Below are the code and all the weights of a small trained network. Each question names an input and a target symbol and asks about switching units off, where a switched-off unit gives its printed mean instead of its output.

import numpy as np


def w(rows, s, z=0):
    codes = np.array(rows[::2]) - 128.0
    scale = np.full(codes.shape[1], s)
    scale[-1] = z or s
    return codes * scale


def f(y):
    return np.maximum(y, 0)


def softmax(a):
    e = np.exp(a - a.max(-1, keepdims=True))
    return e / e.sum(-1, keepdims=True)


def log_softmax(a):
    a = a - a.max(-1, keepdims=True)
    return a - np.log(np.exp(a).sum(-1, keepdims=True))


def net(x, mask):
    ids = ['ΓΘΦΨαεζλσ'.index(c) for c in x.split()]
    T = len(ids)
    res = E[ids] + P[:T]
    u = 0
    for l in range(3):
        r = res
        for j in range(2):
            rows = slice(3 * j, 3 * j + 3)
            q, k, v = (r @ M[l][rows].T for M in (Q, K, V))
            z = softmax(np.where(np.tri(T) > 0, q @ k.T / 3**0.5, -1e9)) @ v
            o = O[l][rows]
            res = res + np.where(mask[u + j], z, o[:, -1]) @ o[:, :-1]
        u += 2
        y = f(res @ A[l][:, :-1].T + A[l][:, -1])
        res = res + np.where(mask[u : u + 4], y, B[l][:, -1]) @ B[l][:, :-1]
        u += 4
    return log_softmax(res[-1] @ U[:, :-1].T + U[:, -1])


Q, K, V, O, A, B = {}, {}, {}, {}, {}, {}
E = w([
[90,131,176,186],'Γ',
[108,143,114,198],'Θ',
[102,124,124,162],'Φ',
[109,89,191,107],'Ψ',
[126,97,122,108],'α',
[120,99,172,132],'ε',
[169,85,206,126],'ζ',
[38,175,90,91],'λ',
[252,137,109,127],'σ',
],0.016)
P = w([
[163,131,98,85],'0',
[84,238,224,195],'1',
[183,31,51,165],'2',
[151,153,105,84],'3',
[156,255,149,243],'4',
[70,17,94,156],'5',
[134,143,108,91],'6',
],0.0097)
Q[0] = w([
[61,157,133,200],'L0H0',
[150,38,14,170],'L0H0',
[129,188,145,24],'L0H0',
[201,2,122,190],'L0H1',
[116,55,115,223],'L0H1',
[177,99,185,125],'L0H1',
],0.0089)
K[0] = w([
[101,23,196,62],'L0H0',
[3,143,45,95],'L0H0',
[212,97,92,212],'L0H0',
[254,189,168,173],'L0H1',
[210,92,151,120],'L0H1',
[156,207,183,65],'L0H1',
],0.0084)
V[0] = w([
[175,109,175,178],'L0H0',
[183,129,184,75],'L0H0',
[137,75,72,167],'L0H0',
[237,132,54,120],'L0H1',
[62,53,3,96],'L0H1',
[168,39,166,124],'L0H1',
],0.0045)
O[0] = w([
[49,142,77,97,86],'L0H0',
[73,102,118,34,140],'L0H0',
[143,130,70,156,32],'L0H0',
[13,145,216,94,1],'L0H1',
[99,116,36,2,133],'L0H1',
[78,117,115,222,4],'L0H1',
],0.0047,0.00091)
A[0] = w([
[151,11,214,188,100],'L0N0',
[1,99,181,117,22],'L0N1',
[70,95,108,251,3],'L0N2',
[92,151,23,70,177],'L0N3',
],0.0072,0.0047)
B[0] = w([
[76,87,5,163,225],'L0N0',
[207,198,108,98,150],'L0N1',
[139,37,153,3,150],'L0N2',
[141,167,16,124,255],'L0N3',
],0.0076,0.0051)
Q[1] = w([
[125,29,116,152],'L1H0',
[100,254,226,60],'L1H0',
[17,170,182,115],'L1H0',
[107,82,103,118],'L1H1',
[173,132,94,124],'L1H1',
[39,3,54,154],'L1H1',
],0.0095)
K[1] = w([
[160,98,197,132],'L1H0',
[42,111,83,111],'L1H0',
[57,155,136,156],'L1H0',
[80,129,98,152],'L1H1',
[154,131,108,129],'L1H1',
[10,125,71,157],'L1H1',
],0.012)
V[1] = w([
[13,118,142,127],'L1H0',
[209,74,128,97],'L1H0',
[51,120,124,128],'L1H0',
[98,1,157,122],'L1H1',
[199,115,133,146],'L1H1',
[122,209,177,111],'L1H1',
],0.0091)
O[1] = w([
[2,108,167,80,125],'L1H0',
[199,77,84,158,69],'L1H0',
[35,126,142,120,150],'L1H0',
[210,196,180,106,2],'L1H1',
[112,118,177,97,61],'L1H1',
[59,119,130,167,57],'L1H1',
],0.0094,0.0041)
A[1] = w([
[109,209,204,99,83],'L1N0',
[41,152,155,147,173],'L1N1',
[131,169,255,165,15],'L1N2',
[194,157,147,165,2],'L1N3',
],0.0087,0.0061)
B[1] = w([
[161,42,153,184,165],'L1N0',
[252,130,160,153,255],'L1N1',
[74,188,2,101,149],'L1N2',
[14,121,90,165,145],'L1N3',
],0.0093,0.0073)
Q[2] = w([
[6,165,122,103],'L2H0',
[138,102,78,173],'L2H0',
[130,181,155,101],'L2H0',
[42,173,143,140],'L2H1',
[159,103,114,148],'L2H1',
[105,79,93,140],'L2H1',
],0.014)
K[2] = w([
[52,44,47,244],'L2H0',
[138,148,56,1],'L2H0',
[163,52,182,202],'L2H0',
[191,93,40,190],'L2H1',
[135,172,172,78],'L2H1',
[233,101,192,65],'L2H1',
],0.0078)
V[2] = w([
[137,215,143,100],'L2H0',
[139,141,155,114],'L2H0',
[207,248,123,182],'L2H0',
[157,54,95,121],'L2H1',
[97,80,137,115],'L2H1',
[119,1,107,147],'L2H1',
],0.0059)
O[2] = w([
[50,66,59,129,60],'L2H0',
[96,136,126,157,4],'L2H0',
[122,64,31,199,137],'L2H0',
[216,169,96,121,231],'L2H1',
[154,168,173,92,53],'L2H1',
[240,253,134,110,184],'L2H1',
],0.0046,0.0017)
A[2] = w([
[160,45,126,64,184],'L2N0',
[133,126,139,125,82],'L2N1',
[89,181,57,98,2],'L2N2',
[101,69,203,10,105],'L2N3',
],0.012,0.007)
B[2] = w([
[143,155,188,2,255],'L2N0',
[125,130,141,120,128],'L2N1',
[129,15,204,153,250],'L2N2',
[6,215,177,171,146],'L2N3',
],0.0093,0.0063)
U = w([
[163,83,254,241,172],'Γ',
[89,212,55,166,236],'Θ',
[94,205,49,121,168],'Φ',
[68,179,153,97,159],'Ψ',
[130,187,55,48,88],'α',
[126,139,161,104,119],'ε',
[234,57,245,102,8],'ζ',
[66,60,110,111,177],'λ',
[234,90,81,155,1],'σ',
],0.0086,0.007)

Each question gives the input, a string of symbols that net reads in full, and the target symbol t.
The units are the heads (3 rows each of Q, K, V and O) and the neurons (one row each of A and B). Each row of codes is followed by its name. A weight is (code - 128) times the scale printed after its matrix; where a second scale follows, it is the last column's (O, A, B and U).
mask holds one flag per unit, layer by layer, with each layer's heads first. A switched-off unit (its flag False) gives its mean, the last column of its rows in O or B, instead of its output. The means were averaged over made-up inputs and are rounded, as every weight is.
A unit's drop is (log p(t) with every unit on - log p(t) with that unit switched off) / (log p(t) with every unit on - log p(t) with every unit switched off).
The circuit of an input: a set's keep is (log p(t) with only the set's units on - log p(t) with every unit switched off) / (log p(t) with every unit on - log p(t) with every unit switched off). Starting from the 12 units with the biggest drops (on a tie, the unit counted first), units are removed one at a time, each time the one whose removal leaves the highest keep (on an exact tie, the one counted first), for as long as the keep stays at least 0.8.
circuit, biggest first: the units of the circuit, biggest drop first
top k neurons: the k neurons with the biggest drops, biggest first
top k neurons in layer l: the k neurons of layer l with the biggest drops, biggest first
which heads matter: for each layer, one digit per head in row order, 1 if its drop is at least 0.15 and else 0, layers parted by /
input λ ζ ζ Ψ σ, target Γ: circuit, biggest first -> L0H1; L0N3
input λ ζ λ σ Γ Φ, target σ: top neuron -> L0N0
input σ α ζ ε λ ζ, target λ: top 2 neurons -> L0N1; L0N3
input ζ σ α Θ σ Φ, target σ: top 2 neurons -> L0N0; L0N2
input λ λ λ α, target α: which heads matter -> 11 / 10 / 00
input ζ λ ε, target λ: top 3 neurons -> L0N3; L1N1; L0N2
input ζ Ψ α, target ζ: which heads matter -> 00 / 01 / 00
input σ Θ ζ Φ ζ Φ, target ζ: top 2 neurons -> L0N2; L0N3
input ε α Ψ λ, target λ: which heads matter -> 01 / 01 / 00
input λ Φ α ζ Ψ Ψ, target ζ: circuit, biggest first -> L1H1; L0N0
input λ ζ α, target λ: top 3 neurons -> L0N3; L0N0; L1N1
input ζ ζ Φ, target ζ: which heads matter -> 01 / 01 / 00
input λ Γ Ψ, target λ: top 2 neurons -> L0N0; L0N3
input λ λ λ ζ Φ Ψ, target ζ: circuit, biggest first -> L1H0; L2N0
input σ σ α Ψ, target Ψ: top 3 neurons in layer 2 -> L2N3; L2N2; L2N0
input Θ Ψ α, target α: which heads matter -> 00 / 01 / 00
input Ψ λ λ Γ ζ Γ, target ζ: circuit, biggest first -> L0N2; L1H1; L0N0
input ζ ζ ε, target ζ: circuit, biggest first -> L1H1
input ζ ζ λ Ψ σ λ, target σ: which heads matter -> 01 / 10 / 00
input α Ψ ε Ψ ζ α, target ζ: which heads matter -> 01 / 01 / 00
